In the rows, 128 means zero.
Each row has a class, written after it, and each block has its own classes.
[134 127 138 121 129 138  98 128 128 108  99 130 122 123 127  75 118 130
 142 131  70 102 117 126 143 156 126 126 104 115 132 127 124 119 138 117
 117 113] : pap
[131 141 141 132 122 133 135 110 132 133 118 137 138 131 132 121 135 121
 132 115 135  94 139 122 115 145 132 124 122 107 148 130 127 141 125 120
 130 112] : Dogi
[121  98 148 142 129 123 145 139 124 133 162 107 114 143 120 137 119 150
 131 133 116 144 138 128 120  98 130 120 114 144 117 130 126 118 129 137
 127 132] : mup
[118 115 125 143 133 145 124 136 125 123 136 115  86 128 134  36 110 136
 145 116 108 112 157 116 132 134 129 116 135 145 113 118 151 121 122 161
 116 127] : pap
[135 131 127 140 131 127 120 146 128 135 121 125 133 121 138 124 126 132
 126 128 154 123 111 131 136 119 122 132 136 139 117 120 149 121 110 173
 127 133] : mup
[133 140 155 132 130 132 104 150 126 124 117 121 148 122 124 148 125 123
 140 141 114  96 131 124 140 132 118 128 121 129 139 126 155 111  99 150
 129 101] : dil
[128 123 144 140 139 138 101 165 125 139 138 109 100 139 142  72 117 130
 145 127 162 119 159 135 140 122 121 129 120 143  94 119 151 124 118 212
 124 135] : mup
[119 116 136 140 126 126 126 138 126 139 139 118 120 136 125 112 120 138
 130 128 116 113 141 125 130 114 128 120 129 146 124 123 143 121 122 133
 124 118] : pap
[124 119 128 120 130 120 155 108 131 124 123 130 120 133 128 114 130 117
 126 129 108 129 137 124 110 132 130 125 127 117 134 130 112 139 150 111
 125 138] : Dogi
[127 122 150 127 128 124 127 127 129  99 127 116 141 142 110 181 120 124
 130 132  94 119 157 120 130 121 129 127 124 131 151 131 123 116 134 130
 126 123] : Fip
[133 124 164 131 133 124 114 148 128 105 108 119 133 128 140 107 130 118
 141 137  68 109 171 130 116 127 118 134 102 111 128 131 132 123 111 138
 118 119] : Fip
[127 129 106 134 135 151 109 147 134 129 139 132  66 112 153  36 124 139
 145 111 147 141 163 125 117 135 125 122 142 138  90 116 150 121 110 150
 121 143] : mup
[123 122 141 125 133 134 103 147 126 116 128 130 108 130 139  87 122 127
 139 123  91 122 180 128 121 126 125 125 110 124 111 132 135 120 130 117
 120 130] : Fip
[117 111 150 122 130 134 100 149 125 107 117 126 104 130 142  43 120 119
 147 129  36  92 213 118 112 135 113 120 109 122 126 128 154 119 119  87
 117 112] : Fip
[130 145 122 117 119 130 114 105 132 138 100 141 128 135 125 103 128 124
 122 120 144 100 106 133 140 156 132 129 123 107 132 134 110 141 159 120
 133 122] : Dogi
[126 110 149 130 128 126 115 150 130 116 128 123 129 130 133 113 122 129
 134 136  56 119 161 122 116 117 121 126 111 136 126 132 142 115 109  99
 124 112] : Fip
[130 112 153 134 133 114 112 164 129 112 125 122 131 128 135 142 129 130
 133 141 102 128 170 133 114  99 116 130 109 127 108 134 135 117 113 146
 123 135] : dil
[138 117 147 132 131 128 115 142 125 118 136 118 137 132 127 144 135 126
 135 145 108 135 122 133 135 122 123 129 105 124 124 132 127 120 115 136
 129 118] : mup
[139 119 146 137 127 129 113 128 128 106  97 124 127 128 124  88 119 140
 135 127  87 100 103 123 139 137 127 124 107 119 131 127 121 121 132 163
 116 118] : pap
[138 130 143 120 133 139 115 142 133 118 116 131 111 108 138  71 137 123
 146 134 100 124 140 128 116 146 116 123 103 106 113 127 124 121 128 124
 118 122] : dil
[126 136 136 122 133 130 117 144 126 121 136 123 138 135 131 153 129 115
 133 134 124 128 169 126 124 125 128 131 131 132 130 128 146 122 112 126
 130 124] : Fip
[140 126 141 139 134 131 128 142 131 143 138 113 128 135 136 148 138 130
 135 139 180 142 115 139 135 120 129 135 113 127 117 128 125 130 109 182
 133 131] : mup
[110 114 138 116 117 118 134 106 127 114 108 131 133 148 119 110 119 113
 120 124  41  85 169 113 122 139 133 120 133 127 163 138 131 135 145  71
 125 106] : Dogi
[136 110 153 126 132 129 116 140 129  99 109 128 116 135 139  88 126 132
 141 122  85 127 165 134 111 130 127 125  92 103 112 135 106 127 139 136
 118 139] : Fip
[130 111 138 134 123 120 126 142 129 137 127 110 124 140 133 120 124 132
 127 140 145 132 101 137 146 113 124 130 114 133 109 133 120 127 140 181
 130 138] : mup
[119  97 157 149 123 121 151 110 130 112 128 109 119 157 114 128 111 144
 127 112  89 105 145 117 121 117 142 112 116 132 149 133 113 123 147 144
 120 125] : pap
[125 135 137 128 123 131 152 112 132 124 125 131 123 129 133 124 135 116
 133 121 125 113 175 123  99 128 130 121 134 112 144 129 125 141 122 113
 124 127] : Dogi
[127 118 149 121 131 123 116 150 128 114 119 128 129 127 140 124 127 118
 132 133  79 123 172 127 114 115 117 128 115 121 120 132 136 122 122 115
 122 127] : Fip
[134 114 130 130 132 136 128 133 129 123 138 121 116 127 130 108 128 139
 138 133 120 149 110 131 130 131 129 126 109 124 113 129 113 119 134 130
 127 132] : mup
[127 120 150 128 127 119 132 144 129 123 136 129 139 118 124 164 136 125
 125 139 104 130 152 123 112 110 117 127 124 130 131 130 134 123 121 112
 128 125] : dil
[128 112 143 146 129 120 132 126 128 128 112 111 130 139 131 100 119 135
 127 125 113 104 111 127 138 120 130 124 123 137 135 125 135 131 124 179
 123 126] : pap
[129 147 141 141 128 139 115 121 130 122 115 123 131 141 123 128 117 130
 133 110 149  94 149 125 131 147 135 117 134 131 143 124 135 125 125 164
 126 123] : Dogi
[132 147 155 130 126 135 105 144 132 124 121 136 129 122 135 127 137 122
 140 122 131  96 192 127 108 133 124 111 121 118 130 127 143 126 114 134
 126 115] : dil
[125 133 127 120 129 133 139 126 126 120 120 122 139 118 123 140 130 109
 133 138 118 125 134 120 131 137 120 130 145 147 145 132 146 124 113 146
 125 124] : Fip
[127 121 137 123 134 138 130 135 125 107 137 120 116 121 125 116 123 118
 142 136  93 141 151 120 125 134 122 123 119 125 130 127 133 118 121 121
 123 129] : Fip
[114  98 160 136 126 136 116 137 129 109 154 111  82 150 117  86 104 142
 152 128  49 124 180 119 123 127 139 105  94 131 124 133 117 109 161  95
 121 118] : pap
[123 134 135 125 127 136 106 149 129 116 115 137 116 132 132 105 121 128
 136 117 111 112 165 128 121 141 132 124 115 113 126 129 118 128 141 110
 124 128] : Dogi
[135 141 153 131 136 136 125 142 129 135 121 125 128 114 134 106 135 116
 147 129 159 109 152 129 119 140 112 118 124 122 126 117 143 131 110 185
 123 122] : dil
[133 115 172 130 130 117 115 139 133 128 106 115 143 137 118 123 124 130
 134 143  91  93 108 131 140 124 121 128  94 116 134 131 122 127 132 156
 123 104] : pap
[137 116 143 134 123 121 126 137 129 133 128 123 140 135 130 146 131 141
 126 131 129 128 102 134 126 113 128 131 105 122 125 132 118 123 115 142
 130 123] : mup
[129 109 139 144 130 125 150 122 127 134 138 111 131 136 121 146 127 138
 125 131 130 135 108 129 128 111 138 125 121 134 134 129 121 126 123 152
 129 127] : mup
[126 124 133 128 135 127  97 145 128 105 105 134 115 131 133  81 116 135
 134 116  87 111 163 129 126 127 124 125 116 121 112 126 126 120 138 141
 115 139] : pap
[118 101 130 135 134 128 136 136 124 132 145 116 102 129 132  85 121 131
 131 132 105 140 136 124 124 117 129 121 129 142 111 127 133 125 134 136
 123 138] : mup
[138 126 110 128 137 138 121 137 125 126 108 114 121 118 146  83 127 126
 129 133 140 127  93 133 150 137 123 139 133 140 114 123 140 121 112 181
 127 137] : mup
[130 135 141 124 132 134 100 138 129 112 111 133 132 131 131 125 124 119
 137 134 100 116 159 130 131 140 123 132 115 114 132 130 128 123 129 121
 124 123] : Fip
[121 137 114 128 126 141 149  92 120 132 123 119 123 140 118 124 129 119
 126 120 160 120 101 122 151 152 141 127 149 136 151 123 122 132 138 160
 131 130] : Dogi
[144 151 121 123 138 144 121 133 128 132 102 134 126 102 136  82 135 119
 141 128 163 118 100 130 133 158 115 132 134 120 124 123 139 143 115 180
 124 128] : pap
[131  94 152 151 128 117 130 144 129 120 135 115 130 141 127 128 122 147
 130 129  77 120 138 127 111  97 132 122 104 127 126 133 129 116 117 133
 122 118] : mup
[132 119 128 125 133 135 120 141 127 116 123 135 111 114 134  73 131 124
 142 129  93 133 141 125 117 137 120 124 119 119 115 127 130 124 123 122
 118 129] : pap
[120 139 138 128 121 128 134 101 127 140 110 127 140 157 127 125 130 107
 121 119 147  82 145 126 136 147 138 128 131 118 157 131 127 142 137 147
 135 115] : Dogi
[118 145 149 104 119 129 106 117 128 132  88 125 126 150 130  89 126  96
 130 128 119  63 178 128 144 164 119 126 123 114 148 133 135 142 156 150
 126 116] : Dogi
[137 133 132 119 132 135 111 143 127 124 119 135 135 106 136 114 138 121
 136 139 101 128 121 131 128 140 118 132 115 117 129 125 135 123 106 115
 130 117] : Fip
[128 116 135 128 127 126 150 123 134 120 116 135 118 131 131  97 127 130
 127 119 101 120 150 128 112 128 130 126 119 115 123 129 115 133 142 119
 123 130] : Dogi
[120 117 156 129 134 120 151 130 128 126 134 106 151 136 116 175 128 107
 130 149 102 118 139 119 134 112 117 125 133 145 155 128 151 119 105 152
 126 115] : Fip

Next block, with new classes.
[125 127 128 176 135 156 139 121 114 121 101 140 119 125 146 132 130 128
 115 131  99 133 115 126 118 135 138 174 124 154 145 127 140 116 145 161
 139 145] : kotiz
[125 132 140 198 118 129 139 114 125 125 144 142 146 129 132 129 129 139
 148 124 123 132 120 125 150 133 126  78 130 133 124 135 143 127 113 140
 118 124] : zefo
[119 129 113 138 129 125 124 127 139 136 121 130  79 124 151 114 134 135
 122 116 114 125 130 126 123 125 131 115 130 123 123 121 134 127 128 106
 114 128] : zefo
[119 130 134 172 120 132 120 110 136 137 144 131 118 124 152 126 126 125
 147 122 125 127 114 131 157 143 133 114 127 140 128 125 130 133 118 109
 110 121] : zefo
[117 132 122 156 116 153 124 121 146 127 122 142 105 104 159 116 132 121
 124 118  57 137 132 128 151 138 129 128 136 128 140 122 136 142 114  92
 116 134] : zefo
[115 128 146 199 130 144 121 125 119 120 172 140 178 125 118 158 115 122
 135 137 138 132 117 127 164 124 128 148 113 146 122 121 106 129 144 145
 136 143] : kotiz
[122 124 143 182 114 136 132 137 118 133 149 139 118 117 141 125 131 126
 153 111  93 126 141 130 139 127 125 110 128 129 117 131 144 121 127 104
 113 122] : zefo
[132 126 162 133 112 153 138 139 121 112 131 140 181 113 129 154 115 107
 165 147 166 132 130 122 141 137 139 171 115 140 163 137 128 120 117 157
 130 154] : kotiz
[110 135 147 199 104 155 126 132 109 114 148 146 155 104 150 151 108 118
 177 151 133 138 121 119 169 135 143 160 113 142 169 137 127 125 106 170
 126 158] : kotiz
[124 120 138 145 130 150 140 136 118 111 122 132 133 124 138 141 119 125
 141 137 152 130 122 128 122 132 137 169 115 145 143 131 128 121 139 166
 134 149] : kotiz
[118 135 132 157 118 124 117 114 139 133 143 122  86 119 157 122 125 135
 172 133 165 123 114 125 171 142 137  61 126 122 145 136 132 131  94 113
  97 129] : zefo
[116 127 139 147 114 134 127 139 114 123 139 140 152 120 140 141 109 125
 133 131 123 136 131 126 129 120 136 180 119 140 136 122 131 124 125 137
 131 139] : kotiz
[127 127 142 186 138 151 164 135 116 119 110 136 126 126 135 141 123 129
 156 119 156 125 130 124 133 132 138 140 124 143 147 134 149 110 130 148
 135 148] : kotiz
